Here is a tiny trained network, its code and every weight. The questions are about switching its units off for an input and a class, where a switched-off unit gives its printed mean instead of its output.

import numpy as np


def w(rows, s, z=0):
    codes = np.array(rows[::2]) - 128.0
    scale = np.full(codes.shape[1], s)
    scale[-1] = z or s
    return codes * scale


def f(y):
    return y / 2 * (1 + np.tanh(0.7978845608 * (y + 0.044715 * y**3)))


def log_softmax(a):
    a = a - a.max(-1, keepdims=True)
    return a - np.log(np.exp(a).sum(-1, keepdims=True))


def net(x, mask):
    res = np.array(x, float).reshape(1, 6) / 4 @ E
    y = f(res @ A[0][:, :-1].T + A[0][:, -1])
    res = res + np.where(mask, y, B[0][:, -1]) @ B[0][:, :-1]
    return log_softmax(res[-1] @ U[:, :-1].T + U[:, -1])


A, B = {}, {}
E = w([
[154,59,57],'x0',
[64,215,48],'x1',
[1,36,101],'x2',
[144,131,185],'x3',
[118,125,92],'x4',
[141,114,156],'x5',
],0.0038)
A[0] = w([
[70,134,115,143],'neuron 1',
[144,248,87,132],'neuron 2',
[148,141,132,189],'neuron 3',
[166,145,153,252],'neuron 4',
[152,23,53,151],'neuron 5',
[127,132,136,128],'neuron 6',
[150,107,111,159],'neuron 7',
[125,113,117,135],'neuron 8',
[151,124,129,165],'neuron 9',
[137,130,145,150],'neuron 10',
[121,142,116,116],'neuron 11',
[201,100,235,242],'neuron 12',
[66,78,87,195],'neuron 13',
[117,136,132,126],'neuron 14',
[136,127,135,165],'neuron 15',
[126,136,127,120],'neuron 16',
[158,148,130,202],'neuron 17',
[35,134,103,153],'neuron 18',
[124,137,134,138],'neuron 19',
[142,129,136,176],'neuron 20',
[157,160,114,163],'neuron 21',
[65,119,96,138],'neuron 22',
[144,131,146,173],'neuron 23',
[157,159,111,145],'neuron 24',
[156,128,134,180],'neuron 25',
[152,137,144,212],'neuron 26',
[143,111,111,151],'neuron 27',
[143,132,147,171],'neuron 28',
[157,172,108,149],'neuron 29',
],0.014,0.0018)
B[0] = w([
[139,142,176,167],'neuron 1',
[253,93,94,208],'neuron 2',
[140,146,115,146],'neuron 3',
[134,185,105,178],'neuron 4',
[65,40,55,239],'neuron 5',
[129,137,129,128],'neuron 6',
[120,126,104,144],'neuron 7',
[119,112,128,136],'neuron 8',
[126,144,113,140],'neuron 9',
[124,147,126,135],'neuron 10',
[143,121,137,128],'neuron 11',
[57,255,132,253],'neuron 12',
[83,86,195,234],'neuron 13',
[134,135,134,128],'neuron 14',
[124,138,123,137],'neuron 15',
[135,130,129,126],'neuron 16',
[151,153,108,154],'neuron 17',
[142,151,214,213],'neuron 18',
[133,137,128,130],'neuron 19',
[126,143,119,141],'neuron 20',
[173,134,109,148],'neuron 21',
[117,123,192,186],'neuron 22',
[124,153,122,143],'neuron 23',
[172,131,113,143],'neuron 24',
[128,153,113,146],'neuron 25',
[131,161,116,155],'neuron 26',
[122,120,109,140],'neuron 27',
[125,153,124,142],'neuron 28',
[186,125,110,151],'neuron 29',
],0.052,0.004)
U = w([
[234,115,92,95],'0',
[115,69,66,152],'1',
[61,36,92,77],'2',
[108,84,254,111],'3',
[98,208,108,83],'4',
[83,159,136,252],'5',
],0.0047,0.0037)

Each question gives the input, the list of numbers given to net, and the class t.
The units are the neurons (one row each of A and B). Each row of codes is followed by its name. A weight is (code - 128) times the scale printed after its matrix; where a second scale follows, it is the last column's (A, B and U).
mask holds one flag per neuron, in row order. A switched-off neuron (its flag False) gives its mean, the last column of its row in B, instead of its output. The means were averaged over made-up inputs and are rounded, as every weight is.
A unit's drop is (log p(t) with every unit on - log p(t) with that unit switched off) / (log p(t) with every unit on - log p(t) with every unit switched off).
The circuit of an input: a set's keep is (log p(t) with only the set's units on - log p(t) with every unit switched off) / (log p(t) with every unit on - log p(t) with every unit switched off). Starting from the 12 units with the biggest drops (on a tie, the unit counted first), units are removed one at a time, each time the one whose removal leaves the highest keep (on an exact tie, the one counted first), for as long as the keep stays at least 0.8.
circuit, biggest first: the units of the circuit, biggest drop first
top k neurons: the k neurons with the biggest drops, biggest first
drop of u: that unit's drop, to one decimal
input [-8,4,-6,6,-3,-6], class 0: circuit, biggest first : neuron 2
input [-2,-1,1,-6,3,1], class 3: circuit, biggest first : neuron 12; neuron 5; neuron 2
input [7,-5,-5,2,0,-5], class 4: circuit, biggest first : neuron 12; neuron 13
input [3,7,0,-5,-4,7], class 0: circuit, biggest first : neuron 2; neuron 12
input [6,5,-1,0,8,3], class 1: top 3 neurons : neuron 5; neuron 12; neuron 2
input [8,1,8,-8,-8,1], class 2: top 2 neurons : neuron 5; neuron 12
input [5,1,0,3,-6,-7], class 2: circuit, biggest first : neuron 12; neuron 18
input [0,4,1,3,-1,-3], class 3: circuit, biggest first : neuron 5; neuron 12
input [-1,2,-8,7,-3,-2], class 0: top 2 neurons : neuron 2; neuron 29
input [5,-3,-1,-4,1,-2], class 2: top 2 neurons : neuron 5; neuron 2
input [4,6,0,4,-7,-7], class 0: drop of neuron 13 : 0.1
input [2,-4,4,8,-5,-6], class 4: drop of neuron 12 : 0.7
input [7,1,7,1,-4,5], class 2: drop of neuron 5 : 2.7
input [4,-3,-7,0,-2,5], class 4: circuit, biggest first : neuron 12
input [2,-2,4,-4,-8,0], class 2: top 3 neurons : neuron 5; neuron 12; neuron 18
